Here is a tiny trained network, its code and every weight. The questions are about switching its units off for an input and a target symbol, where a switched-off unit gives its printed mean instead of its output.

import numpy as np


def w(rows, s, z=0):
    codes = np.array(rows[::2]) - 128.0
    scale = np.full(codes.shape[1], s)
    scale[-1] = z or s
    return codes * scale


def f(y):
    return np.maximum(y, 0)


def softmax(a):
    e = np.exp(a - a.max(-1, keepdims=True))
    return e / e.sum(-1, keepdims=True)


def log_softmax(a):
    a = a - a.max(-1, keepdims=True)
    return a - np.log(np.exp(a).sum(-1, keepdims=True))


def net(x, mask):
    ids = ['ΓΞΠαβζηθλμστψ'.index(c) for c in x.split()]
    T = len(ids)
    res = E[ids] + P[:T]
    u = 0
    for l in range(2):
        r = res
        for j in range(2):
            rows = slice(4 * j, 4 * j + 4)
            q, k, v = (r @ M[l][rows].T for M in (Q, K, V))
            z = softmax(np.where(np.tri(T) > 0, q @ k.T / 4**0.5, -1e9)) @ v
            o = O[l][rows]
            res = res + np.where(mask[u + j], z, o[:, -1]) @ o[:, :-1]
        u += 2
        y = f(res @ A[l][:, :-1].T + A[l][:, -1])
        res = res + np.where(mask[u : u + 4], y, B[l][:, -1]) @ B[l][:, :-1]
        u += 4
    return log_softmax(res[-1] @ U[:, :-1].T + U[:, -1])


Q, K, V, O, A, B = {}, {}, {}, {}, {}, {}
E = w([
[86,254,88],'Γ',
[132,47,110],'Ξ',
[220,22,35],'Π',
[56,115,74],'α',
[134,193,140],'β',
[86,115,176],'ζ',
[97,137,169],'η',
[145,159,93],'θ',
[91,71,163],'λ',
[165,240,159],'μ',
[138,145,138],'σ',
[98,45,157],'τ',
[173,154,116],'ψ',
],0.018)
P = w([
[217,143,3],'0',
[203,132,107],'1',
[186,106,140],'2',
[190,118,146],'3',
[152,85,164],'4',
[142,102,175],'5',
[175,139,151],'6',
[110,99,186],'7',
[89,65,197],'8',
],0.0051)
Q[0] = w([
[178,71,151],'L0H1',
[175,131,64],'L0H1',
[54,108,142],'L0H1',
[238,78,28],'L0H1',
[210,111,202],'L0H2',
[119,12,131],'L0H2',
[121,212,218],'L0H2',
[191,151,138],'L0H2',
],0.011)
K[0] = w([
[91,53,171],'L0H1',
[143,140,2],'L0H1',
[114,121,172],'L0H1',
[237,200,121],'L0H1',
[210,125,91],'L0H2',
[166,121,103],'L0H2',
[170,125,32],'L0H2',
[140,89,110],'L0H2',
],0.0085)
V[0] = w([
[243,237,96],'L0H1',
[145,209,64],'L0H1',
[146,156,63],'L0H1',
[163,254,84],'L0H1',
[86,131,168],'L0H2',
[226,152,137],'L0H2',
[44,163,208],'L0H2',
[136,91,148],'L0H2',
],0.0089)
O[0] = w([
[2,114,206,169],'L0H1',
[177,170,74,115],'L0H1',
[232,147,159,118],'L0H1',
[138,38,87,127],'L0H1',
[174,186,196,69],'L0H2',
[179,126,143,251],'L0H2',
[124,78,169,28],'L0H2',
[83,39,81,107],'L0H2',
],0.0056,0.0028)
A[0] = w([
[116,148,70,165],'L0N1',
[195,171,205,219],'L0N2',
[130,136,7,2],'L0N3',
[97,147,16,23],'L0N4',
],0.011,0.0036)
B[0] = w([
[3,65,137,155],'L0N1',
[110,99,164,253],'L0N2',
[155,59,200,145],'L0N3',
[136,181,203,148],'L0N4',
],0.0077,0.0074)
Q[1] = w([
[141,125,170],'L1H1',
[204,96,174],'L1H1',
[158,116,74],'L1H1',
[65,55,173],'L1H1',
[158,147,50],'L1H2',
[161,101,48],'L1H2',
[152,244,80],'L1H2',
[213,100,111],'L1H2',
],0.011)
K[1] = w([
[107,172,119],'L1H1',
[111,137,164],'L1H1',
[144,66,189],'L1H1',
[62,145,112],'L1H1',
[8,110,119],'L1H2',
[116,148,154],'L1H2',
[139,71,41],'L1H2',
[122,232,161],'L1H2',
],0.015)
V[1] = w([
[141,230,202],'L1H1',
[123,213,172],'L1H1',
[254,168,162],'L1H1',
[120,101,79],'L1H1',
[112,68,124],'L1H2',
[230,128,134],'L1H2',
[77,166,196],'L1H2',
[114,80,149],'L1H2',
],0.013)
O[1] = w([
[239,100,125,253],'L1H1',
[151,209,14,216],'L1H1',
[215,12,209,117],'L1H1',
[93,79,118,55],'L1H1',
[125,126,143,169],'L1H2',
[202,96,184,176],'L1H2',
[33,185,254,161],'L1H2',
[66,54,126,191],'L1H2',
],0.0069,0.0046)
A[1] = w([
[45,84,59,5],'L1N1',
[182,123,210,151],'L1N2',
[79,104,254,68],'L1N3',
[109,193,246,206],'L1N4',
],0.0095,0.0013)
B[1] = w([
[109,70,201,172],'L1N1',
[241,215,58,232],'L1N2',
[254,192,121,211],'L1N3',
[61,70,110,254],'L1N4',
],0.0078,0.0085)
U = w([
[98,198,26,176],'Γ',
[162,104,242,109],'Ξ',
[165,81,65,125],'Π',
[102,173,251,168],'α',
[123,184,54,66],'β',
[140,132,140,122],'ζ',
[131,154,111,81],'η',
[140,114,128,255],'θ',
[141,113,153,76],'λ',
[185,212,152,149],'μ',
[144,127,114,57],'σ',
[143,83,174,110],'τ',
[157,121,134,32],'ψ',
],0.013,0.0061)

Each question gives the input, a string of symbols that net reads in full, and the target symbol t.
The units are the heads (4 rows each of Q, K, V and O) and the neurons (one row each of A and B). Each row of codes is followed by its name. A weight is (code - 128) times the scale printed after its matrix; where a second scale follows, it is the last column's (O, A, B and U).
mask holds one flag per unit, layer by layer, with each layer's heads first. A switched-off unit (its flag False) gives its mean, the last column of its rows in O or B, instead of its output. The means were averaged over made-up inputs and are rounded, as every weight is.
A unit's drop is (log p(t) with every unit on - log p(t) with that unit switched off) / (log p(t) with every unit on - log p(t) with every unit switched off).
The circuit of an input: a set's keep is (log p(t) with only the set's units on - log p(t) with every unit switched off) / (log p(t) with every unit on - log p(t) with every unit switched off). Starting from all 12 units, units are removed one at a time, each time the one whose removal leaves the highest keep (on an exact tie, the one counted first), for as long as the keep stays at least 0.8.
circuit, biggest first: the units of the circuit, biggest drop first
top k neurons: the k neurons with the biggest drops, biggest first
heads that matter: for each layer, one digit per head in row order, 1 if its drop is at least 0.15 and else 0, layers parted by /
drop of u: that unit's drop, to one decimal
input τ μ μ τ μ σ, target μ: top 2 neurons -> [L1N2 L0N1]
input μ Π Γ μ Γ, target Π: circuit, biggest first -> [L1H2]
input β μ α α ζ, target α: circuit, biggest first -> [L1H1 L1H2]
input ψ μ ζ σ α α β τ, target α: circuit, biggest first -> [L1H1 L1H2]
input ζ ψ α, target α: heads that matter -> 00 / 10
input τ α α τ, target α: top 2 neurons -> [L0N1 L1N1]
input λ μ λ, target μ: heads that matter -> 00 / 01
input ζ β μ Ξ α μ ζ, target μ: circuit, biggest first -> [L1N3 L1H2]
input α ψ τ μ τ τ, target μ: heads that matter -> 10 / 01
input ζ α λ, target α: heads that matter -> 01 / 11
input μ Π Γ β η α α β μ, target Π: heads that matter -> 00 / 01
input τ Π μ μ Π σ, target Π: heads that matter -> 11 / 01
input ψ β Ξ α λ, target α: top 3 neurons -> [L1N2 L0N1 L1N1]
input β β Ξ η μ α, target α: top 2 neurons -> [L1N1 L1N2]
input α α ζ μ λ, target μ: heads that matter -> 10 / 01
input μ ζ η, target μ: top 4 neurons -> [L1N3 L1N2 L0N1 L1N1]
input μ μ η, target μ: heads that matter -> 01 / 11
input ζ Γ μ μ τ Ξ μ β σ, target μ: heads that matter -> 01 / 01
input μ ζ τ η ψ ζ, target μ: top 3 neurons -> [L1N3 L0N1 L1N2]
input Γ μ β μ τ μ μ μ τ, target μ: top 2 neurons -> [L1N2 L0N3]
input μ Π α μ μ μ β α μ, target Π: drop of L1H2 -> 0.6
input σ μ Π μ Ξ μ β β, target Π: drop of L1N4 -> 0.0
